Here is a tiny trained network, its code and every weight. The questions are about switching its units off for an input and a class, where a switched-off unit gives its printed mean instead of its output.

import numpy as np


def w(rows, s, z=0):
    codes = np.array(rows[::2]) - 128.0
    scale = np.full(codes.shape[1], s)
    scale[-1] = z or s
    return codes * scale


def f(y):
    return np.maximum(y, 0)


def log_softmax(a):
    a = a - a.max(-1, keepdims=True)
    return a - np.log(np.exp(a).sum(-1, keepdims=True))


def net(x, mask):
    res = np.array(x, float).reshape(1, 4) / 4 @ E
    y = f(res @ A[0][:, :-1].T + A[0][:, -1])
    res = res + np.where(mask, y, B[0][:, -1]) @ B[0][:, :-1]
    return log_softmax(res[-1] @ U[:, :-1].T + U[:, -1])


A, B = {}, {}
E = w([
[209,87,255,136,99,174,145],'x0',
[158,47,60,212,152,224,40],'x1',
[242,210,81,203,196,102,189],'x2',
[204,78,86,130,20,34,61],'x3',
],0.0049)
A[0] = w([
[138,131,115,148,134,142,121,154],'n0',
[49,130,29,116,145,79,130,63],'n1',
[57,170,157,144,217,241,164,135],'n2',
[71,151,53,124,161,84,122,105],'n3',
[120,166,161,104,140,45,171,126],'n4',
[69,84,144,122,111,135,102,80],'n5',
[83,85,207,116,90,141,108,75],'n6',
[149,123,167,139,116,142,137,56],'n7',
[57,159,40,133,116,110,135,90],'n8',
[114,133,106,119,154,118,127,102],'n9',
[90,188,188,83,110,2,201,46],'n10',
[13,58,153,75,81,137,88,81],'n11',
[160,113,127,125,79,82,98,72],'n12',
[213,172,98,141,177,106,162,108],'n13',
[127,90,87,142,140,175,103,116],'n14',
[155,117,178,143,108,140,141,43],'n15',
[216,103,231,124,107,161,147,72],'n16',
[73,117,141,95,101,138,97,65],'n17',
[70,108,155,126,116,134,118,97],'n18',
[105,121,136,111,142,148,130,96],'n19',
[97,156,87,128,133,125,130,57],'n20',
[116,137,78,123,111,89,106,78],'n21',
[146,137,165,108,123,147,101,63],'n22',
[71,167,151,132,193,176,148,14],'n23',
[196,95,86,124,36,23,62,57],'n24',
[179,108,214,139,106,159,145,27],'n25',
[165,140,123,142,155,114,131,81],'n26',
[110,141,153,129,126,77,157,133],'n27',
[190,152,97,131,176,123,166,3],'n28',
[87,106,123,105,101,138,130,77],'n29',
[229,164,110,159,175,115,172,61],'n30',
[156,134,110,139,98,108,134,45],'n31',
[181,152,104,141,174,103,150,133],'n32',
[84,158,153,115,178,173,170,12],'n33',
[158,63,35,185,163,246,58,193],'n34',
[98,139,100,151,125,114,134,86],'n35',
[152,95,81,157,152,187,109,123],'n36',
[122,124,86,103,139,126,130,55],'n37',
[93,149,167,112,135,87,154,146],'n38',
[148,122,112,140,87,93,137,81],'n39',
],0.0078,0.00051)
B[0] = w([
[129,136,137,126,109,123,128,147],'n0',
[156,125,192,132,211,180,119,201],'n1',
[128,9,46,119,129,68,147,234],'n2',
[147,128,182,134,196,171,117,189],'n3',
[137,127,168,102,59,131,100,194],'n4',
[122,193,104,146,118,122,139,179],'n5',
[129,206,96,160,142,140,134,191],'n6',
[130,121,150,128,162,145,121,151],'n7',
[150,125,187,133,196,173,126,190],'n8',
[134,125,141,132,152,132,124,146],'n9',
[133,114,216,90,13,119,89,236],'n10',
[130,248,56,177,120,124,147,235],'n11',
[120,62,89,122,142,117,141,173],'n12',
[107,211,76,162,115,129,129,197],'n13',
[138,133,174,111,82,114,123,178],'n14',
[132,120,156,128,173,150,121,158],'n15',
[137,114,186,126,235,178,114,202],'n16',
[125,184,95,153,123,130,137,178],'n17',
[126,167,97,149,123,125,131,169],'n18',
[128,117,101,131,126,117,138,151],'n19',
[135,123,152,131,165,149,126,156],'n20',
[136,100,136,135,174,144,132,164],'n21',
[138,135,143,131,153,141,124,147],'n22',
[124,49,74,123,131,101,147,191],'n23',
[102,4,40,116,154,85,174,228],'n24',
[140,118,180,121,207,163,114,183],'n25',
[115,165,108,136,133,125,133,155],'n26',
[132,121,154,121,88,127,112,165],'n27',
[116,186,81,150,116,132,133,176],'n28',
[134,170,110,148,126,128,139,163],'n29',
[107,228,76,162,133,140,134,203],'n30',
[114,109,99,129,130,120,143,151],'n31',
[115,190,98,150,116,130,136,177],'n32',
[122,51,80,122,133,101,132,185],'n33',
[131,140,237,68,15,108,106,253],'n34',
[132,129,151,129,151,147,129,149],'n35',
[122,132,162,103,66,118,107,186],'n36',
[133,125,150,129,151,142,126,147],'n37',
[134,118,148,116,82,121,107,174],'n38',
[116,91,96,127,130,120,134,158],'n39',
],0.018,0.0061)
U = w([
[137,128,191,63,2,107,68,237],'0',
[101,226,51,207,116,135,141,224],'1',
[109,15,48,112,145,74,160,11],'2',
[184,115,193,134,241,219,93,4],'3',
],0.0088,0.00032)

Each question gives the input, the list of numbers given to net, and the class t.
The units are the neurons (one row each of A and B). Each row of codes is followed by its name. A weight is (code - 128) times the scale printed after its matrix; where a second scale follows, it is the last column's (A, B and U).
mask holds one flag per neuron, in row order. A switched-off neuron (its flag False) gives its mean, the last column of its row in B, instead of its output. The means were averaged over made-up inputs and are rounded, as every weight is.
A unit's drop is (log p(t) with every unit on - log p(t) with that unit switched off) / (log p(t) with every unit on - log p(t) with every unit switched off).
unit that matters most: the unit with the biggest drop
top k neurons: the k neurons with the biggest drops, biggest first
drop when u is switched off: that unit's drop, to one decimal
input [-4,2,-7,1], class 1: unit that matters most : n11
input [-6,-7,5,-5], class 0: top 2 neurons : [n10 n4]
input [5,6,7,-7], class 1: top 3 neurons : [n30 n13 n24]
input [3,-3,2,4], class 2: top 2 neurons : [n34 n24]
input [-3,-1,6,7], class 2: top 2 neurons : [n24 n11]
input [7,-1,8,6], class 1: top 2 neurons : [n30 n13]
input [-3,-1,-7,7], class 1: top 2 neurons : [n11 n2]
input [-6,-5,-3,0], class 3: top 2 neurons : [n34 n1]
input [-2,3,1,-5], class 2: top 2 neurons : [n2 n10]
input [-8,-8,5,-1], class 0: top 3 neurons : [n10 n4 n16]
input [-6,7,6,-8], class 2: top 2 neurons : [n2 n23]
input [-3,-5,5,-1], class 0: top 2 neurons : [n10 n11]
input [3,-4,-5,4], class 1: top 2 neurons : [n34 n11]
input [-6,6,3,-5], class 0: unit that matters most : n34
input [4,-5,-4,8], class 2: drop when n24 is switched off : 0.9
input [-7,7,7,-2], class 0: drop when n14 is switched off : 0.1
input [-5,-4,-2,5], class 2: drop when n33 is switched off : -0.1
